Below are the code and all the weights of a small trained network. Each question names an input and a target symbol and asks about switching units off, where a switched-off unit gives its printed mean instead of its output.

import numpy as np


def w(rows, s, z=0):
    codes = np.array(rows[::2]) - 128.0
    scale = np.full(codes.shape[1], s)
    scale[-1] = z or s
    return codes * scale


def f(y):
    return np.maximum(y, 0)


def softmax(a):
    e = np.exp(a - a.max(-1, keepdims=True))
    return e / e.sum(-1, keepdims=True)


def log_softmax(a):
    a = a - a.max(-1, keepdims=True)
    return a - np.log(np.exp(a).sum(-1, keepdims=True))


def net(x, mask):
    ids = ['αβδεζηθλμξπσφ'.index(c) for c in x.split()]
    T = len(ids)
    res = E[ids] + P[:T]
    r = res
    for j in range(2):
        rows = slice(2 * j, 2 * j + 2)
        q, k, v = (r @ M[0][rows].T for M in (Q, K, V))
        z = softmax(np.where(np.tri(T) > 0, q @ k.T / 2**0.5, -1e9)) @ v
        o = O[0][rows]
        res = res + np.where(mask[j], z, o[:, -1]) @ o[:, :-1]
    y = f(res @ A[0][:, :-1].T + A[0][:, -1])
    res = res + np.where(mask[2:10], y, B[0][:, -1]) @ B[0][:, :-1]
    return log_softmax(res[-1] @ U[:, :-1].T + U[:, -1])


Q, K, V, O, A, B = {}, {}, {}, {}, {}, {}
E = w([
[127,190,229,119,158,224],'α',
[133,79,184,78,141,134],'β',
[43,139,127,124,87,126],'δ',
[104,201,84,94,144,236],'ε',
[123,98,130,126,80,120],'ζ',
[48,103,90,175,91,114],'η',
[108,159,171,142,166,5],'θ',
[188,116,168,177,174,150],'λ',
[162,104,110,114,60,88],'μ',
[187,88,144,93,83,96],'ξ',
[55,101,129,114,241,214],'π',
[78,64,123,91,206,48],'σ',
[129,129,203,77,107,108],'φ',
],0.023)
P = w([
[117,87,145,2,93,108],'0',
[135,122,140,43,119,102],'1',
[139,116,128,63,129,109],'2',
[126,119,129,79,145,109],'3',
[129,114,123,84,167,123],'4',
[121,102,133,91,177,133],'5',
[122,102,125,91,200,146],'6',
[127,104,136,90,203,147],'7',
[123,110,134,94,209,146],'8',
[119,108,136,87,199,132],'9',
],0.0072)
Q[0] = w([
[58,42,158,76,84,141],'head 0',
[111,178,130,204,124,152],'head 0',
[53,158,98,229,50,164],'head 1',
[181,95,188,6,117,145],'head 1',
],0.013)
K[0] = w([
[113,146,169,206,255,131],'head 0',
[112,155,151,124,101,168],'head 0',
[44,113,222,162,113,36],'head 1',
[186,158,120,186,168,221],'head 1',
],0.0098)
V[0] = w([
[85,116,155,132,117,1],'head 0',
[163,201,223,194,68,121],'head 0',
[178,54,81,93,157,51],'head 1',
[171,122,193,218,217,103],'head 1',
],0.0092)
O[0] = w([
[47,212,134,167,192,32,252],'head 0',
[158,145,184,160,57,92,37],'head 0',
[169,156,129,135,210,78,13],'head 1',
[58,2,180,135,139,51,129],'head 1',
],0.0092,0.0032)
A[0] = w([
[87,138,1,144,90,195,142],'neuron 0',
[165,196,85,213,229,136,1],'neuron 1',
[80,163,63,170,124,73,189],'neuron 2',
[211,61,136,55,161,113,125],'neuron 3',
[137,134,41,136,98,109,149],'neuron 4',
[61,75,165,128,119,217,150],'neuron 5',
[74,139,152,64,160,131,97],'neuron 6',
[211,135,68,118,118,132,141],'neuron 7',
],0.0093,0.0048)
B[0] = w([
[156,132,231,179,113,116,182],'neuron 0',
[57,82,125,128,93,111,178],'neuron 1',
[103,142,75,169,138,235,191],'neuron 2',
[137,142,196,150,138,171,224],'neuron 3',
[79,27,121,148,135,209,151],'neuron 4',
[166,96,46,142,128,52,247],'neuron 5',
[177,131,137,78,2,130,189],'neuron 6',
[186,154,29,152,183,101,170],'neuron 7',
],0.0091,0.012)
U = w([
[125,66,252,217,128,125,196],'α',
[58,74,71,28,162,167,147],'β',
[157,132,1,129,96,159,31],'δ',
[113,112,233,25,166,215,133],'ε',
[136,110,125,106,105,168,39],'ζ',
[129,111,92,109,118,181,151],'η',
[114,141,144,105,78,211,190],'θ',
[65,141,133,168,105,44,255],'λ',
[212,127,112,125,176,39,158],'μ',
[128,27,123,93,174,223,128],'ξ',
[134,75,92,159,1,81,183],'π',
[138,162,184,71,70,96,75],'σ',
[85,57,154,176,136,213,2],'φ',
],0.0081,0.004)

Each question gives the input, a string of symbols that net reads in full, and the target symbol t.
The units are the heads (2 rows each of Q, K, V and O) and the neurons (one row each of A and B). Each row of codes is followed by its name. A weight is (code - 128) times the scale printed after its matrix; where a second scale follows, it is the last column's (O, A, B and U).
mask holds one flag per unit, heads first, then neurons. A switched-off unit (its flag False) gives its mean, the last column of its rows in O or B, instead of its output. The means were averaged over made-up inputs and are rounded, as every weight is.
A unit's drop is (log p(t) with every unit on - log p(t) with that unit switched off) / (log p(t) with every unit on - log p(t) with every unit switched off).
The circuit of an input: a set's keep is (log p(t) with only the set's units on - log p(t) with every unit switched off) / (log p(t) with every unit on - log p(t) with every unit switched off). Starting from all 10 units, units are removed one at a time, each time the one whose removal leaves the highest keep (on an exact tie, the one counted first), for as long as the keep stays at least 0.8.
units of the circuit, in order: the units of the circuit, biggest drop first
k most important neurons: the k neurons with the biggest drops, biggest first
heads that matter: for each layer, one digit per head in row order, 1 if its drop is at least 0.15 and else 0, layers parted by /
drop when u is switched off: that unit's drop, to one decimal
input ε β ξ ξ ξ μ, target δ: units of the circuit, in order	[head 1]
input ξ β ξ ξ μ, target δ: units of the circuit, in order	[head 1; neuron 7; neuron 4]
input θ ξ ξ ξ σ ξ η β, target β: 2 most important neurons	[neuron 1; neuron 0]
input β η φ σ, target β: units of the circuit, in order	[head 0; neuron 2]
input δ σ φ, target β: heads that matter	10
input η θ λ φ ξ β, target α: heads that matter	01
input λ ξ ξ ξ ξ θ ξ ξ β, target λ: heads that matter	10
input ξ η α ξ α α δ, target π: heads that matter	10
input λ ξ δ β ξ ξ ξ λ ξ α, target π: units of the circuit, in order	[head 1; neuron 5; neuron 6]
input ξ α θ ξ α ξ ξ ε β, target θ: units of the circuit, in order	[head 1; neuron 5; head 0; neuron 2]
input θ η φ, target λ: heads that matter	10
input φ ξ ξ π η η, target ξ: 2 most important neurons	[neuron 4; neuron 0]
input β ξ β, target ε: units of the circuit, in order	[neuron 5; head 1; neuron 3]
input ξ α ζ ξ μ ξ ε φ σ φ, target θ: heads that matter	11
input δ ξ β β π β ξ ξ δ β, target ξ: heads that matter	10
input δ β β η β λ ξ β, target α: most important neuron	[neuron 3]
input ξ β ε δ θ ξ, target θ: 3 most important neurons	[neuron 5; neuron 2; neuron 7]
input σ ξ ξ π π β β β μ η, target ξ: heads that matter	11
input β β ξ, target μ: 2 most important neurons	[neuron 7; neuron 2]
input δ β ξ δ ξ η θ η μ, target λ: units of the circuit, in order	[head 0]
input ε ζ ξ ξ η ξ, target δ: 2 most important neurons	[neuron 7; neuron 3]
input σ δ β, target β: drop when neuron 1 is switched off	0.1
input ξ ξ δ θ α ξ β β, target π: drop when head 1 is switched off	1.1
input ξ ξ β α β α δ δ, target π: drop when head 0 is switched off	1.6
